Below are the code and all the weights of a small trained network. Each question names an input and a class and asks about switching units off, where a switched-off unit gives its printed mean instead of its output.

import numpy as np


def w(rows, s, z=0):
    codes = np.array(rows[::2]) - 128.0
    scale = np.full(codes.shape[1], s)
    scale[-1] = z or s
    return codes * scale


def norm(h):
    return h / np.sqrt((h * h).mean(-1, keepdims=True) + 1e-5)


def f(y):
    return y / 2 * (1 + np.tanh(0.7978845608 * (y + 0.044715 * y**3)))


def log_softmax(a):
    a = a - a.max(-1, keepdims=True)
    return a - np.log(np.exp(a).sum(-1, keepdims=True))


def net(x, mask):
    res = np.array(x, float).reshape(1, 8) / 4 @ E
    u = 0
    for l in range(2):
        y = f(norm(res) @ A[l][:, :-1].T + A[l][:, -1])
        res = res + np.where(mask[u : u + 5], y, B[l][:, -1]) @ B[l][:, :-1]
        u += 5
    return log_softmax(norm(res)[-1] @ U[:, :-1].T + U[:, -1])


A, B = {}, {}
E = w([
[114,171,165,97,167,217,183],'x0',
[200,140,104,131,196,136,154],'x1',
[112,75,179,215,57,79,96],'x2',
[88,157,119,65,126,31,155],'x3',
[58,4,138,164,38,163,210],'x4',
[92,128,83,67,94,212,143],'x5',
[97,209,108,133,125,176,8],'x6',
[20,74,41,90,152,216,157],'x7',
],0.0042)
A[0] = w([
[112,39,149,190,219,200,179,237],'L0N1',
[150,118,128,124,2,97,76,250],'L0N2',
[105,45,56,119,113,128,144,44],'L0N3',
[24,173,196,29,157,137,129,196],'L0N4',
[132,113,65,172,119,177,34,63],'L0N5',
],0.0084,0.0018)
B[0] = w([
[155,182,147,203,115,140,54,243],'L0N1',
[133,129,123,126,231,161,81,252],'L0N2',
[111,4,142,109,90,183,146,206],'L0N3',
[233,138,2,117,137,87,174,253],'L0N4',
[118,174,166,84,188,136,79,195],'L0N5',
],0.009,0.0039)
A[1] = w([
[155,23,65,73,108,89,221,220],'L1N1',
[219,195,121,176,149,173,98,251],'L1N2',
[172,180,203,201,153,99,90,203],'L1N3',
[164,135,165,178,104,206,126,81],'L1N4',
[255,141,202,188,205,19,136,234],'L1N5',
],0.0096,0.0026)
B[1] = w([
[111,159,172,133,191,114,49,196],'L1N1',
[2,78,97,84,118,96,112,220],'L1N2',
[129,112,160,85,247,112,87,206],'L1N3',
[105,162,33,150,106,150,104,149],'L1N4',
[101,96,159,126,205,178,35,248],'L1N5',
],0.0093,0.013)
U = w([
[151,160,33,95,156,89,151,158],'0',
[115,98,147,118,254,106,19,210],'1',
[116,159,133,112,110,125,137,36],'2',
[200,107,127,162,135,114,201,25],'3',
[112,63,92,226,54,186,122,204],'4',
[213,132,143,173,96,56,144,2],'5',
[192,152,182,169,123,115,192,39],'6',
[144,172,149,162,75,73,202,34],'7',
],0.0098,0.0039)

Each question gives the input, the list of numbers given to net, and the class t.
The units are the neurons (one row each of A and B). Each row of codes is followed by its name. A weight is (code - 128) times the scale printed after its matrix; where a second scale follows, it is the last column's (A, B and U).
mask holds one flag per neuron, layer by layer. A switched-off neuron (its flag False) gives its mean, the last column of its row in B, instead of its output. The means were averaged over made-up inputs and are rounded, as every weight is.
A unit's drop is (log p(t) with every unit on - log p(t) with that unit switched off) / (log p(t) with every unit on - log p(t) with every unit switched off).
The circuit of an input: a set's keep is (log p(t) with only the set's units on - log p(t) with every unit switched off) / (log p(t) with every unit on - log p(t) with every unit switched off). Starting from all 10 units, units are removed one at a time, each time the one whose removal leaves the highest keep (on an exact tie, the one counted first), for as long as the keep stays at least 0.8.
circuit, biggest first: the units of the circuit, biggest drop first
k most important neurons: the k neurons with the biggest drops, biggest first
k most important neurons of layer l: the k neurons of layer l with the biggest drops, biggest first
drop of u: that unit's drop, to one decimal
input [5,-7,3,3,8,-2,-7,-1], class 4: 2 most important neurons -> (L1N3; L1N5)
input [2,-7,5,7,-7,8,-6,2], class 0: circuit, biggest first -> (L0N4)
input [7,-5,-2,6,1,8,6,-4], class 0: circuit, biggest first -> (L1N5; L0N4)
input [-1,-6,-6,-4,-8,6,0,7], class 0: circuit, biggest first -> (L1N5; L1N3; L0N4)
input [3,3,-7,3,3,4,7,8], class 0: circuit, biggest first -> (L1N5; L0N4)
input [-3,3,6,1,5,-3,-8,3], class 4: 3 most important neurons of layer 0 -> (L0N3; L0N4; L0N1)
input [-2,-1,5,1,2,0,-4,1], class 4: circuit, biggest first -> (L0N3; L1N3; L1N5)
input [-7,-8,-3,-6,7,4,1,5], class 4: circuit, biggest first -> (L1N3; L1N5)
input [-2,2,-5,0,-8,5,-1,1], class 0: 2 most important neurons -> (L1N5; L1N3)
input [5,4,-8,-6,8,7,7,-1], class 0: 2 most important neurons of layer 1 -> (L1N5; L1N4)
input [3,-2,8,-3,8,-4,1,5], class 4: 2 most important neurons of layer 1 -> (L1N5; L1N1)
input [-1,-2,-4,-5,3,8,3,5], class 4: 3 most important neurons of layer 1 -> (L1N3; L1N5; L1N1)
input [3,3,1,-2,0,7,6,6], class 4: 2 most important neurons of layer 0 -> (L0N2; L0N1)
input [2,8,5,-1,3,8,-2,1], class 4: most important neuron -> (L0N3)
input [5,1,-7,1,-8,7,-4,6], class 0: 2 most important neurons -> (L1N5; L1N3)
input [5,6,8,-5,5,2,-2,5], class 4: drop of L0N3 -> 0.1
input [-5,-7,-4,-7,1,1,-5,7], class 4: drop of L1N3 -> 0.1
input [5,-8,-8,6,-5,8,2,1], class 0: drop of L1N5 -> 0.2
